Below are the code and all the weights of a small trained network. Each question names an input and a class and asks about switching units off, where a switched-off unit gives its printed mean instead of its output.

import numpy as np


def w(rows, s, z=0):
    codes = np.array(rows[::2]) - 128.0
    scale = np.full(codes.shape[1], s)
    scale[-1] = z or s
    return codes * scale


def norm(h):
    return h / np.sqrt((h * h).mean(-1, keepdims=True) + 1e-5)


def f(y):
    return np.maximum(y, 0)


def log_softmax(a):
    a = a - a.max(-1, keepdims=True)
    return a - np.log(np.exp(a).sum(-1, keepdims=True))


def net(x, mask):
    res = np.array(x, float).reshape(1, 4) / 4 @ E
    u = 0
    for l in range(3):
        y = f(norm(res) @ A[l][:, :-1].T + A[l][:, -1])
        res = res + np.where(mask[u : u + 4], y, B[l][:, -1]) @ B[l][:, :-1]
        u += 4
    return log_softmax(norm(res)[-1] @ U[:, :-1].T + U[:, -1])


A, B = {}, {}
E = w([
[203,32,184,87,108,69],'x0',
[156,76,13,123,20,191],'x1',
[20,45,138,204,66,90],'x2',
[139,106,236,2,148,223],'x3',
],0.0056)
A[0] = w([
[71,81,219,144,166,69,140],'0.n0',
[62,95,153,89,112,71,5],'0.n1',
[178,169,124,3,135,155,220],'0.n2',
[178,162,56,141,36,151,36],'0.n3',
],0.0068,0.0014)
B[0] = w([
[172,254,52,175,105,156,254],'0.n0',
[181,190,95,159,138,121,178],'0.n1',
[34,42,141,8,147,196,252],'0.n2',
[213,84,8,104,152,33,211],'0.n3',
],0.0046,0.0042)
A[1] = w([
[86,140,189,87,104,253,169],'1.n0',
[118,119,122,106,155,155,3],'1.n1',
[100,151,105,190,114,121,228],'1.n2',
[53,90,133,187,209,131,134],'1.n3',
],0.0078,0.0025)
B[1] = w([
[248,53,111,102,138,122,255],'1.n0',
[34,66,89,174,116,117,141],'1.n1',
[53,133,99,75,103,164,234],'1.n2',
[136,131,189,114,41,155,184],'1.n3',
],0.012,0.0053)
A[2] = w([
[129,141,154,75,152,154,6],'2.n0',
[4,108,201,200,90,153,240],'2.n1',
[193,239,153,151,91,181,135],'2.n2',
[194,100,60,182,129,2,255],'2.n3',
],0.0065,0.0021)
B[2] = w([
[154,99,255,230,57,188,156],'2.n0',
[74,98,223,133,131,203,253],'2.n1',
[187,198,172,2,170,174,179],'2.n2',
[107,100,150,70,211,131,253],'2.n3',
],0.009,0.004)
U = w([
[77,243,175,87,172,125,203],'0',
[143,123,87,252,247,73,1],'1',
[79,187,21,40,134,94,1],'2',
[217,7,162,55,202,202,255],'3',
[80,83,58,134,229,61,141],'4',
[67,93,138,102,62,162,121],'5',
[216,155,151,223,130,2,1],'6',
],0.0078,0.0025)

Each question gives the input, the list of numbers given to net, and the class t.
The units are the neurons (one row each of A and B). Each row of codes is followed by its name. A weight is (code - 128) times the scale printed after its matrix; where a second scale follows, it is the last column's (A, B and U).
mask holds one flag per neuron, layer by layer. A switched-off neuron (its flag False) gives its mean, the last column of its row in B, instead of its output. The means were averaged over made-up inputs and are rounded, as every weight is.
A unit's drop is (log p(t) with every unit on - log p(t) with that unit switched off) / (log p(t) with every unit on - log p(t) with every unit switched off).
The circuit of an input: a set's keep is (log p(t) with only the set's units on - log p(t) with every unit switched off) / (log p(t) with every unit on - log p(t) with every unit switched off). Starting from all 12 units, units are removed one at a time, each time the one whose removal leaves the highest keep (on an exact tie, the one counted first), for as long as the keep stays at least 0.8.
circuit, biggest first: the units of the circuit, biggest drop first
k most important neurons: the k neurons with the biggest drops, biggest first
top k neurons in layer l: the k neurons of layer l with the biggest drops, biggest first
drop of u: that unit's drop, to one decimal
input [7,-8,-1,-8], class 0: circuit, biggest first -> (1.n0, 0.n3)
input [2,-6,6,-7], class 5: top neuron in layer 0 -> (0.n3)
input [2,-5,-6,-6], class 0: 3 most important neurons -> (1.n0, 0.n3, 2.n2)
input [5,-4,6,1], class 5: top 2 neurons in layer 2 -> (2.n1, 2.n3)
input [0,8,5,-3], class 4: 3 most important neurons -> (0.n3, 1.n3, 2.n3)
input [5,-2,6,1], class 5: circuit, biggest first -> (1.n0, 0.n0)
input [5,-6,6,1], class 0: circuit, biggest first -> (0.n0, 1.n0)
input [4,-6,1,1], class 0: 2 most important neurons -> (1.n0, 0.n0)
input [-2,3,-1,-2], class 2: 2 most important neurons -> (1.n0, 2.n1)
input [2,-8,-2,-6], class 0: circuit, biggest first -> (1.n0, 1.n3)
input [-2,-4,-1,-3], class 0: 2 most important neurons -> (1.n0, 0.n2)
input [7,1,-1,-8], class 4: 2 most important neurons -> (1.n0, 2.n3)
input [2,2,2,-6], class 4: top 3 neurons in layer 0 -> (0.n3, 0.n2, 0.n0)
input [7,-8,-1,-2], class 0: top neuron in layer 0 -> (0.n0)
input [-1,-4,2,-3], class 0: top 2 neurons in layer 0 -> (0.n0, 0.n2)
input [7,0,0,-5], class 4: top 2 neurons in layer 1 -> (1.n0, 1.n3)
input [1,4,-3,-8], class 4: top 2 neurons in layer 0 -> (0.n3, 0.n0)
input [1,-5,-3,-3], class 0: 2 most important neurons -> (1.n0, 0.n3)
input [-6,-4,5,-6], class 5: top 2 neurons in layer 1 -> (1.n3, 1.n2)
input [4,-2,-4,-4], class 4: top neuron in layer 2 -> (2.n1)
input [0,-7,1,-7], class 0: drop of 1.n2 -> -0.1
input [3,-6,-4,-1], class 0: drop of 0.n1 -> -0.1
input [1,-4,0,-2], class 0: drop of 1.n0 -> 0.3
input [-4,-4,4,-6], class 5: drop of 2.n1 -> 0.1
